Here is a tiny trained network, its code and every weight. The questions are about switching its units off for an input and a class, where a switched-off unit gives its printed mean instead of its output.

import numpy as np


def w(rows, s, z=0):
    codes = np.array(rows[::2]) - 128.0
    scale = np.full(codes.shape[1], s)
    scale[-1] = z or s
    return codes * scale


def f(y):
    return y / 2 * (1 + np.tanh(0.7978845608 * (y + 0.044715 * y**3)))


def log_softmax(a):
    a = a - a.max(-1, keepdims=True)
    return a - np.log(np.exp(a).sum(-1, keepdims=True))


def net(x, mask):
    res = np.array(x, float).reshape(1, 8) / 4 @ E
    y = f(res @ A[0][:, :-1].T + A[0][:, -1])
    res = res + np.where(mask, y, B[0][:, -1]) @ B[0][:, :-1]
    return log_softmax(res[-1] @ U[:, :-1].T + U[:, -1])


A, B = {}, {}
E = w([
[167,62,200,73,192,102,94],'x0',
[128,128,127,128,129,129,129],'x1',
[75,170,208,113,79,210,39],'x2',
[141,134,120,122,140,141,124],'x3',
[127,129,129,129,128,126,130],'x4',
[238,122,148,182,47,127,102],'x5',
[103,22,51,78,67,180,70],'x6',
[150,182,120,2,84,75,118],'x7',
],0.0085)
A[0] = w([
[83,54,155,145,108,184,123,50],'N0',
[96,241,106,185,92,123,190,118],'N1',
[116,69,125,213,159,137,92,143],'N2',
[151,50,25,112,113,82,145,69],'N3',
[161,219,164,68,118,73,151,100],'N4',
[177,126,79,109,122,124,186,49],'N5',
[140,101,189,154,188,132,123,121],'N6',
[153,89,230,93,157,77,144,142],'N7',
[160,68,208,88,194,107,91,125],'N8',
[95,120,146,91,69,221,84,98],'N9',
[54,126,117,111,171,122,143,91],'N10',
[65,147,102,63,201,140,151,108],'N11',
[135,110,73,12,60,95,93,86],'N12',
[121,203,201,133,139,174,106,124],'N13',
[254,118,144,136,44,110,122,101],'N14',
[104,193,187,146,117,125,78,84],'N15',
[107,167,78,128,80,166,177,139],'N16',
[110,214,194,115,111,141,92,107],'N17',
[181,159,101,155,186,46,216,105],'N18',
[204,147,158,170,92,133,122,107],'N19',
[204,103,117,150,81,146,99,140],'N20',
[79,132,119,87,166,163,155,108],'N21',
[159,119,93,115,124,139,178,1],'N22',
],0.0099,0.0024)
B[0] = w([
[159,138,114,157,162,124,101,173],'N0',
[197,142,41,105,68,153,112,235],'N1',
[95,217,123,197,192,205,156,197],'N2',
[177,77,163,129,175,69,67,215],'N3',
[91,203,77,233,226,195,113,223],'N4',
[133,89,169,156,129,102,126,170],'N5',
[135,143,76,179,101,165,127,178],'N6',
[182,127,46,138,50,150,123,201],'N7',
[197,133,68,105,15,169,126,201],'N8',
[185,55,183,109,164,85,83,208],'N9',
[65,172,174,71,91,136,192,173],'N10',
[93,160,164,85,94,118,184,201],'N11',
[81,173,95,255,214,219,117,219],'N12',
[162,84,172,130,156,118,93,209],'N13',
[71,183,180,72,101,126,197,235],'N14',
[144,44,169,115,163,61,91,192],'N15',
[203,119,85,85,66,141,72,184],'N16',
[147,92,145,150,155,79,115,210],'N17',
[143,53,185,113,187,62,45,254],'N18',
[61,140,176,84,99,144,206,196],'N19',
[61,159,165,88,96,116,176,197],'N20',
[103,114,150,55,90,108,197,167],'N21',
[131,101,169,115,123,83,100,142],'N22',
],0.0083,0.0092)
U = w([
[151,36,209,92,164,60,76,73],'0',
[37,172,189,26,72,123,250,110],'1',
[84,192,80,236,195,205,144,79],'2',
[199,117,3,71,5,153,110,86],'3',
[127,111,130,139,163,128,107,254],'4',
],0.012,0.0096)

Each question gives the input, the list of numbers given to net, and the class t.
The units are the neurons (one row each of A and B). Each row of codes is followed by its name. A weight is (code - 128) times the scale printed after its matrix; where a second scale follows, it is the last column's (A, B and U).
mask holds one flag per neuron, in row order. A switched-off neuron (its flag False) gives its mean, the last column of its row in B, instead of its output. The means were averaged over made-up inputs and are rounded, as every weight is.
A unit's drop is (log p(t) with every unit on - log p(t) with that unit switched off) / (log p(t) with every unit on - log p(t) with every unit switched off).
The circuit of an input: a set's keep is (log p(t) with only the set's units on - log p(t) with every unit switched off) / (log p(t) with every unit on - log p(t) with every unit switched off). Starting from the 12 units with the biggest drops (on a tie, the unit counted first), units are removed one at a time, each time the one whose removal leaves the highest keep (on an exact tie, the one counted first), for as long as the keep stays at least 0.8.
circuit, biggest first: the units of the circuit, biggest drop first
unit that matters most: the unit with the biggest drop
top k neurons: the k neurons with the biggest drops, biggest first
drop when u is switched off: that unit's drop, to one decimal
input [-6,-6,7,6,-7,-1,2,0], class 0: unit that matters most	N9
input [6,6,2,-5,3,-5,-2,2], class 3: circuit, biggest first	N8, N7
input [-5,8,-2,-6,1,6,6,-3], class 1: circuit, biggest first	N20, N14
input [-5,-2,5,0,7,-6,-4,7], class 2: top 3 neurons	N4, N18, N14
input [1,-5,-6,6,7,1,-2,-5], class 0: top 3 neurons	N18, N4, N12
input [-5,-2,-6,-5,3,1,8,-3], class 4: top 3 neurons	N3, N18, N2
input [6,2,4,-8,-6,6,-4,4], class 1: top 3 neurons	N14, N19, N1
input [8,1,1,-7,7,2,4,-7], class 3: top 2 neurons	N8, N12
input [2,7,-3,-6,-8,3,6,5], class 4: top 4 neurons	N12, N3, N4, N2
input [-6,7,3,3,0,-3,-6,-4], class 3: circuit, biggest first	N1, N12
input [7,-6,0,4,-1,6,1,6], class 3: top 4 neurons	N8, N7, N2, N11
input [-6,8,-5,-3,-5,-7,-4,-1], class 1: top 2 neurons	N10, N11
input [6,0,1,7,1,-7,-1,8], class 2: top 3 neurons	N12, N4, N14
input [6,-4,3,-8,-5,4,3,-8], class 2: unit that matters most	N2
input [-5,7,5,2,1,-2,2,5], class 0: top 4 neurons	N9, N2, N8, N7
input [8,8,-4,-7,-3,6,-4,0], class 3: top 2 neurons	N7, N8
input [-8,-3,-7,1,-5,-5,4,-4], class 3: drop when N2 is switched off	0.0
input [5,-5,-4,6,4,-1,8,8], class 2: drop when N12 is switched off	1.5
input [-3,7,-3,8,7,-3,1,-1], class 0: drop when N18 is switched off	-0.2
input [-1,7,-3,7,-4,0,-2,5], class 2: circuit, biggest first	N4
